Below is a small trained network, with its code and all its weights. Each question gives an input and a class and asks what happens when units are switched off, that is, made to give their printed mean instead of their output.

import numpy as np


def w(rows, s, z=0):
    codes = np.array(rows[::2]) - 128.0
    scale = np.full(codes.shape[1], s)
    scale[-1] = z or s
    return codes * scale


def f(y):
    return y / 2 * (1 + np.tanh(0.7978845608 * (y + 0.044715 * y**3)))


def log_softmax(a):
    a = a - a.max(-1, keepdims=True)
    return a - np.log(np.exp(a).sum(-1, keepdims=True))


def net(x, mask):
    res = np.array(x, float).reshape(1, 5) / 4 @ E
    y = f(res @ A[0][:, :-1].T + A[0][:, -1])
    res = res + np.where(mask, y, B[0][:, -1]) @ B[0][:, :-1]
    return log_softmax(res[-1] @ U[:, :-1].T + U[:, -1])


A, B = {}, {}
E = w([
[116,148,110,137],'x0',
[129,112,198,105],'x1',
[102,172,205,64],'x2',
[2,78,94,112],'x3',
[201,100,45,46],'x4',
],0.0083)
A[0] = w([
[42,69,111,143,2],'N0',
[105,174,179,217,248],'N1',
[65,190,137,193,235],'N2',
[33,20,93,88,31],'N3',
[226,167,134,195,37],'N4',
[178,159,184,139,16],'N5',
[156,35,75,254,198],'N6',
[52,69,85,121,43],'N7',
[138,91,69,24,81],'N8',
],0.0092,0.0026)
B[0] = w([
[119,112,215,225,198],'N0',
[253,47,81,76,243],'N1',
[194,87,81,91,234],'N2',
[136,165,203,182,247],'N3',
[52,165,190,254,195],'N4',
[68,202,146,140,153],'N5',
[65,91,108,41,255],'N6',
[128,126,141,171,203],'N7',
[179,19,189,228,209],'N8',
],0.0074,0.006)
U = w([
[73,189,186,250,95],'0',
[121,108,133,104,192],'1',
[170,73,135,110,112],'2',
[93,135,126,124,202],'3',
[88,102,131,91,155],'4',
[56,171,102,89,1],'5',
],0.012,0.0085)

Each question gives the input, the list of numbers given to net, and the class t.
The units are the neurons (one row each of A and B). Each row of codes is followed by its name. A weight is (code - 128) times the scale printed after its matrix; where a second scale follows, it is the last column's (A, B and U).
mask holds one flag per neuron, in row order. A switched-off neuron (its flag False) gives its mean, the last column of its row in B, instead of its output. The means were averaged over made-up inputs and are rounded, as every weight is.
A unit's drop is (log p(t) with every unit on - log p(t) with that unit switched off) / (log p(t) with every unit on - log p(t) with every unit switched off).
The circuit of an input: a set's keep is (log p(t) with only the set's units on - log p(t) with every unit switched off) / (log p(t) with every unit on - log p(t) with every unit switched off). Starting from all 9 units, units are removed one at a time, each time the one whose removal leaves the highest keep (on an exact tie, the one counted first), for as long as the keep stays at least 0.8.
units of the circuit, in order: the units of the circuit, biggest drop first
top k neurons: the k neurons with the biggest drops, biggest first
drop when u is switched off: that unit's drop, to one decimal
input [7,-6,2,6,-6], class 1: units of the circuit, in order => [N2]
input [-7,-3,-8,-8,8], class 0: top 3 neurons => [N4; N1; N2]
input [1,1,1,7,-8], class 2: top 4 neurons => [N1; N2; N4; N5]
input [-5,5,-2,-5,2], class 0: top 2 neurons => [N4; N1]
input [4,0,7,7,7], class 0: units of the circuit, in order => [N3; N1; N8]
input [6,2,7,-7,2], class 0: units of the circuit, in order => [N4; N5]
input [1,-1,-6,6,3], class 0: units of the circuit, in order => [N3; N1]
input [-4,-3,-4,5,-7], class 2: units of the circuit, in order => [N1; N2]
input [5,3,-5,-5,4], class 0: top 2 neurons => [N4; N1]
input [-1,0,-6,-6,4], class 0: top 3 neurons => [N4; N1; N2]
input [4,0,-8,4,-4], class 4: top 2 neurons => [N6; N8]
input [2,-7,7,0,-7], class 2: drop when N1 is switched off => 0.3
input [-5,-6,5,7,-1], class 0: drop when N6 is switched off => 0.1
input [-6,-3,-8,-3,-6], class 4: drop when N8 is switched off => 0.1
input [-5,7,-1,-7,1], class 0: units of the circuit, in order => [N4]
